Below are the code and all the weights of a small trained network. Each question names an input and a class and asks about switching units off, where a switched-off unit gives its printed mean instead of its output.

import numpy as np


def w(rows, s, z=0):
    codes = np.array(rows[::2]) - 128.0
    scale = np.full(codes.shape[1], s)
    scale[-1] = z or s
    return codes * scale


def norm(h):
    return h / np.sqrt((h * h).mean(-1, keepdims=True) + 1e-5)


def f(y):
    return y / 2 * (1 + np.tanh(0.7978845608 * (y + 0.044715 * y**3)))


def log_softmax(a):
    a = a - a.max(-1, keepdims=True)
    return a - np.log(np.exp(a).sum(-1, keepdims=True))


def net(x, mask):
    res = np.array(x, float).reshape(1, 7) / 4 @ E
    u = 0
    for l in range(3):
        y = f(norm(res) @ A[l][:, :-1].T + A[l][:, -1])
        res = res + np.where(mask[u : u + 6], y, B[l][:, -1]) @ B[l][:, :-1]
        u += 6
    return log_softmax(norm(res)[-1] @ U[:, :-1].T + U[:, -1])


A, B = {}, {}
E = w([
[217,121,101,85,140,110,50,116,48,28,61,101],'x0',
[42,92,184,135,85,123,21,140,134,129,69,173],'x1',
[70,50,7,169,147,96,163,18,133,28,171,137],'x2',
[132,210,57,90,112,184,115,115,7,111,97,70],'x3',
[117,89,95,94,113,211,116,120,172,195,155,134],'x4',
[223,204,167,175,200,112,133,178,216,110,79,81],'x5',
[204,83,88,2,86,162,159,125,151,119,137,45],'x6',
],0.0059)
A[0] = w([
[38,66,192,98,20,92,12,42,86,127,123,179,114],'0.n0',
[96,131,35,167,191,178,74,124,28,22,78,133,119],'0.n1',
[60,202,145,108,59,252,78,78,184,250,112,23,2],'0.n2',
[108,186,29,125,163,14,60,116,33,74,84,183,68],'0.n3',
[66,126,58,73,107,212,172,170,146,186,148,115,129],'0.n4',
[78,27,194,218,104,61,166,85,135,186,97,255,37],'0.n5',
],0.0048,0.0029)
B[0] = w([
[130,71,134,47,196,88,122,101,147,105,153,130,254],'0.n0',
[111,150,111,191,122,94,45,7,117,93,57,143,230],'0.n1',
[174,139,97,126,20,206,45,154,197,172,111,145,189],'0.n2',
[125,151,79,170,48,170,21,52,35,64,112,214,214],'0.n3',
[88,41,97,129,114,193,120,120,145,153,148,84,189],'0.n4',
[112,142,254,168,89,197,185,189,224,83,149,190,245],'0.n5',
],0.0075,0.0042)
A[1] = w([
[168,254,132,62,127,112,106,241,91,142,43,128,51],'1.n0',
[194,203,188,100,115,89,97,163,76,143,102,68,92],'1.n1',
[213,76,106,155,214,164,159,136,166,98,149,156,189],'1.n2',
[88,120,44,101,149,139,115,97,180,134,130,130,152],'1.n3',
[200,153,195,149,62,127,102,143,122,178,77,73,79],'1.n4',
[229,101,102,193,200,58,144,90,166,141,150,150,1],'1.n5',
],0.007,0.0034)
B[1] = w([
[187,93,125,114,173,97,75,152,149,166,56,99,253],'1.n0',
[229,117,117,163,254,102,73,251,109,145,60,70,230],'1.n1',
[84,191,181,52,153,55,162,85,100,67,137,98,226],'1.n2',
[178,179,129,89,127,82,160,187,202,185,158,137,196],'1.n3',
[86,111,92,104,180,146,104,147,148,168,76,135,211],'1.n4',
[66,128,182,55,117,91,206,119,96,153,122,71,163],'1.n5',
],0.0083,0.0039)
A[2] = w([
[125,218,72,198,147,137,58,66,91,85,88,210,122],'2.n0',
[151,96,1,91,150,138,231,38,49,129,240,92,60],'2.n1',
[163,124,191,194,46,206,159,162,184,201,121,203,172],'2.n2',
[189,148,115,150,69,126,89,70,22,89,91,154,97],'2.n3',
[193,141,123,106,162,189,120,179,77,131,67,129,4],'2.n4',
[117,154,47,74,39,209,164,143,117,226,119,154,101],'2.n5',
],0.0062,0.0039)
B[2] = w([
[87,123,105,143,144,143,108,77,41,91,56,89,253],'2.n0',
[209,126,135,160,95,85,202,138,41,173,120,137,200],'2.n1',
[72,120,146,202,81,173,100,178,173,91,233,118,253],'2.n2',
[95,121,80,169,94,188,152,58,123,87,117,179,223],'2.n3',
[130,119,134,140,151,53,116,164,126,163,95,121,176],'2.n4',
[152,66,2,95,89,152,69,135,127,216,134,126,185],'2.n5',
],0.0096,0.005)
U = w([
[108,81,198,21,107,75,103,42,178,69,192,178,29],'0',
[44,190,227,223,91,148,173,190,180,77,231,209,145],'1',
[98,179,68,190,107,151,69,1,2,26,83,185,252],'2',
[155,216,186,65,156,42,234,74,125,91,160,57,125],'3',
[146,87,71,83,45,198,55,163,180,208,211,92,125],'4',
[239,181,151,96,201,84,45,212,112,191,33,84,102],'5',
[240,100,60,100,50,70,212,77,31,186,171,148,43],'6',
],0.0079,0.0035)

Each question gives the input, the list of numbers given to net, and the class t.
The units are the neurons (one row each of A and B). Each row of codes is followed by its name. A weight is (code - 128) times the scale printed after its matrix; where a second scale follows, it is the last column's (A, B and U).
mask holds one flag per neuron, layer by layer. A switched-off neuron (its flag False) gives its mean, the last column of its row in B, instead of its output. The means were averaged over made-up inputs and are rounded, as every weight is.
A unit's drop is (log p(t) with every unit on - log p(t) with that unit switched off) / (log p(t) with every unit on - log p(t) with every unit switched off).
The circuit of an input: a set's keep is (log p(t) with only the set's units on - log p(t) with every unit switched off) / (log p(t) with every unit on - log p(t) with every unit switched off). Starting from the 12 units with the biggest drops (on a tie, the unit counted first), units are removed one at a time, each time the one whose removal leaves the highest keep (on an exact tie, the one counted first), for as long as the keep stays at least 0.8.
units of the circuit, in order: the units of the circuit, biggest drop first
unit that matters most: the unit with the biggest drop
k most important neurons: the k neurons with the biggest drops, biggest first
k most important neurons of layer l: the k neurons of layer l with the biggest drops, biggest first
drop of u: that unit's drop, to one decimal
input [8,-3,0,-4,6,2,8], class 3: unit that matters most -> 1.n2
input [7,8,0,-5,0,-8,3], class 0: 2 most important neurons -> 0.n0; 2.n0
input [-1,8,-7,3,7,-5,-7], class 4: units of the circuit, in order -> 0.n2; 2.n5
input [-1,-7,0,6,4,2,1], class 6: 2 most important neurons -> 2.n1; 0.n4
input [5,1,0,-7,-2,4,4], class 3: 2 most important neurons -> 1.n2; 1.n5
input [0,1,-7,2,8,2,-3], class 4: 4 most important neurons -> 0.n2; 2.n2; 0.n4; 2.n5
input [8,2,-7,-7,2,-7,2], class 0: 2 most important neurons -> 0.n0; 1.n0
input [-1,4,-1,0,2,0,-1], class 1: 2 most important neurons of layer 0 -> 0.n5; 0.n0
input [-5,7,-7,-8,-3,4,8], class 1: 2 most important neurons -> 2.n2; 2.n5
input [3,-4,-2,-5,8,8,-7], class 3: units of the circuit, in order -> 1.n2; 1.n5
input [4,-5,3,-8,-4,7,-6], class 3: 2 most important neurons of layer 1 -> 1.n5; 1.n2
input [2,2,-3,1,7,-4,-8], class 1: units of the circuit, in order -> 0.n5; 2.n2
input [-6,4,8,-6,-2,-7,4], class 1: 2 most important neurons of layer 0 -> 0.n5; 0.n1
input [-5,-6,8,6,5,-4,-2], class 6: unit that matters most -> 2.n1
input [-1,1,4,1,2,0,0], class 6: 2 most important neurons of layer 0 -> 0.n5; 0.n3
input [-6,-8,1,-5,-3,4,-2], class 3: 2 most important neurons of layer 1 -> 1.n2; 1.n5
input [-4,6,8,1,3,6,-3], class 1: drop of 0.n5 -> 0.2
input [0,-2,2,-3,2,1,-3], class 1: drop of 0.n5 -> 1.5
input [5,4,-4,-8,-3,-1,-6], class 1: drop of 0.n5 -> 0.3
input [1,-3,-3,-6,0,-3,0], class 1: unit that matters most -> 0.n5
input [6,0,2,-5,8,-5,-6], class 0: drop of 0.n0 -> 1.0
